Below is a small trained network, with its code and all its weights. Each question gives an input and a class and asks what happens when units are switched off, that is, made to give their printed mean instead of their output.

import numpy as np


def w(rows, s, z=0):
    codes = np.array(rows[::2]) - 128.0
    scale = np.full(codes.shape[1], s)
    scale[-1] = z or s
    return codes * scale


def f(y):
    return np.maximum(y, 0)


def log_softmax(a):
    a = a - a.max(-1, keepdims=True)
    return a - np.log(np.exp(a).sum(-1, keepdims=True))


def net(x, mask):
    res = np.array(x, float).reshape(1, 7) / 4 @ E
    y = f(res @ A[0][:, :-1].T + A[0][:, -1])
    res = res + np.where(mask, y, B[0][:, -1]) @ B[0][:, :-1]
    return log_softmax(res[-1] @ U[:, :-1].T + U[:, -1])


A, B = {}, {}
E = w([
[66,28,151,122,72,22],'x0',
[163,64,253,106,90,223],'x1',
[73,195,100,3,37,158],'x2',
[130,128,127,125,130,129],'x3',
[218,220,172,179,37,46],'x4',
[128,128,129,131,127,129],'x5',
[128,127,127,129,124,129],'x6',
],0.0064)
A[0] = w([
[27,70,90,47,226,197,44],'n1',
[146,92,146,226,212,91,53],'n2',
[116,148,15,149,162,66,81],'n3',
[91,152,103,64,68,143,54],'n4',
[80,102,83,67,152,189,128],'n5',
[194,198,95,92,233,245,141],'n6',
[161,44,192,138,72,208,78],'n7',
[64,75,95,121,75,36,157],'n8',
[150,67,254,119,95,184,79],'n9',
[91,70,191,118,97,73,79],'n10',
[106,113,93,66,78,159,94],'n11',
[99,146,9,160,186,79,139],'n12',
[125,119,147,238,148,121,41],'n13',
[188,208,164,119,18,73,71],'n14',
[90,163,157,24,64,97,125],'n15',
[116,168,110,24,78,130,43],'n16',
[87,185,62,170,152,61,100],'n17',
[72,210,82,72,43,177,89],'n18',
[38,199,132,77,63,136,84],'n19',
[214,54,215,112,98,216,102],'n20',
[158,100,160,189,213,102,72],'n21',
[148,116,80,127,129,174,194],'n22',
[47,31,171,91,76,61,94],'n23',
[242,223,160,168,15,63,96],'n24',
[219,249,96,128,157,206,252],'n25',
],0.006,0.003)
B[0] = w([
[33,127,178,189,236,112,227],'n1',
[190,86,80,188,101,202,187],'n2',
[92,207,126,82,68,203,191],'n3',
[180,90,80,210,130,207,172],'n4',
[102,109,183,172,188,104,200],'n5',
[179,78,132,35,146,40,238],'n6',
[75,205,95,97,92,180,185],'n7',
[166,113,134,52,129,80,206],'n8',
[88,218,72,77,97,194,194],'n9',
[169,119,112,52,147,78,171],'n10',
[151,83,111,172,153,162,172],'n11',
[98,206,125,87,60,174,213],'n12',
[150,98,52,193,122,186,162],'n13',
[63,104,164,182,220,133,204],'n14',
[174,88,79,176,145,142,199],'n15',
[188,90,62,200,141,188,179],'n16',
[95,212,105,68,81,173,188],'n17',
[202,70,84,186,114,177,205],'n18',
[171,104,87,198,117,183,190],'n19',
[106,216,111,80,86,186,202],'n20',
[208,95,52,161,83,206,178],'n21',
[106,95,173,127,108,81,173],'n22',
[197,114,135,64,145,61,201],'n23',
[18,123,224,186,253,111,233],'n24',
[179,84,178,63,129,17,254],'n25',
],0.0061,0.0068)
U = w([
[205,84,71,213,112,183,82],'0',
[16,129,185,173,221,106,77],'1',
[79,251,107,52,50,171,88],'2',
[136,123,130,109,117,105,254],'3',
[205,95,139,25,134,35,86],'4',
],0.011,0.0087)

Each question gives the input, the list of numbers given to net, and the class t.
The units are the neurons (one row each of A and B). Each row of codes is followed by its name. A weight is (code - 128) times the scale printed after its matrix; where a second scale follows, it is the last column's (A, B and U).
mask holds one flag per neuron, in row order. A switched-off neuron (its flag False) gives its mean, the last column of its row in B, instead of its output. The means were averaged over made-up inputs and are rounded, as every weight is.
A unit's drop is (log p(t) with every unit on - log p(t) with that unit switched off) / (log p(t) with every unit on - log p(t) with every unit switched off).
The circuit of an input: a set's keep is (log p(t) with only the set's units on - log p(t) with every unit switched off) / (log p(t) with every unit on - log p(t) with every unit switched off). Starting from the 12 units with the biggest drops (on a tie, the unit counted first), units are removed one at a time, each time the one whose removal leaves the highest keep (on an exact tie, the one counted first), for as long as the keep stays at least 0.8.
units of the circuit, in order: the units of the circuit, biggest drop first
k most important neurons: the k neurons with the biggest drops, biggest first
drop when u is switched off: that unit's drop, to one decimal
input [8,4,2,0,-3,7,6], class 4: units of the circuit, in order : n23
input [-8,5,2,-1,-6,-1,3], class 4: 3 most important neurons : n6, n25, n24
input [-2,4,0,0,4,0,0], class 1: units of the circuit, in order : n24, n14
input [6,7,5,-6,8,7,8], class 1: 2 most important neurons : n24, n14
input [-7,8,-7,-7,-5,-6,6], class 2: units of the circuit, in order : n20, n9
input [1,-1,-7,-3,-7,-1,-6], class 0: 4 most important neurons : n21, n2, n24, n14
input [1,-8,2,-3,-7,-5,3], class 2: 2 most important neurons : n12, n3
input [8,-6,-8,3,3,-1,-8], class 0: 3 most important neurons : n2, n21, n13
input [-8,-4,5,-4,6,2,-7], class 4: 2 most important neurons : n25, n6
input [-7,0,1,7,3,-1,6], class 4: 2 most important neurons : n25, n6
input [-2,6,6,-1,-7,2,4], class 1: 2 most important neurons : n1, n5
input [8,-3,-2,1,-5,3,-6], class 4: units of the circuit, in order : n23, n8
input [-3,8,3,3,-2,-7,2], class 2: 3 most important neurons : n20, n9, n7
input [-7,-2,7,-1,-1,5,-6], class 0: units of the circuit, in order : n18, n16
input [-8,-8,0,-5,-4,5,1], class 2: units of the circuit, in order : n12
input [-3,1,8,3,-8,-3,-8], class 0: 2 most important neurons : n18, n24
input [1,7,4,8,-3,3,-3], class 2: 2 most important neurons : n9, n20
input [-7,8,1,8,3,8,-2], class 2: 3 most important neurons : n20, n9, n7
input [7,4,-8,-3,5,-4,-4], class 0: 3 most important neurons : n2, n21, n13
input [-2,2,2,-1,-7,2,6], class 1: units of the circuit, in order : n1
input [5,-1,8,-7,5,6,0], class 0: drop when n22 is switched off : 0.0
input [-5,7,7,-6,-6,-6,-6], class 0: drop when n18 is switched off : 0.4
input [-5,-4,4,-5,8,-6,-7], class 1: drop when n14 is switched off : 0.2
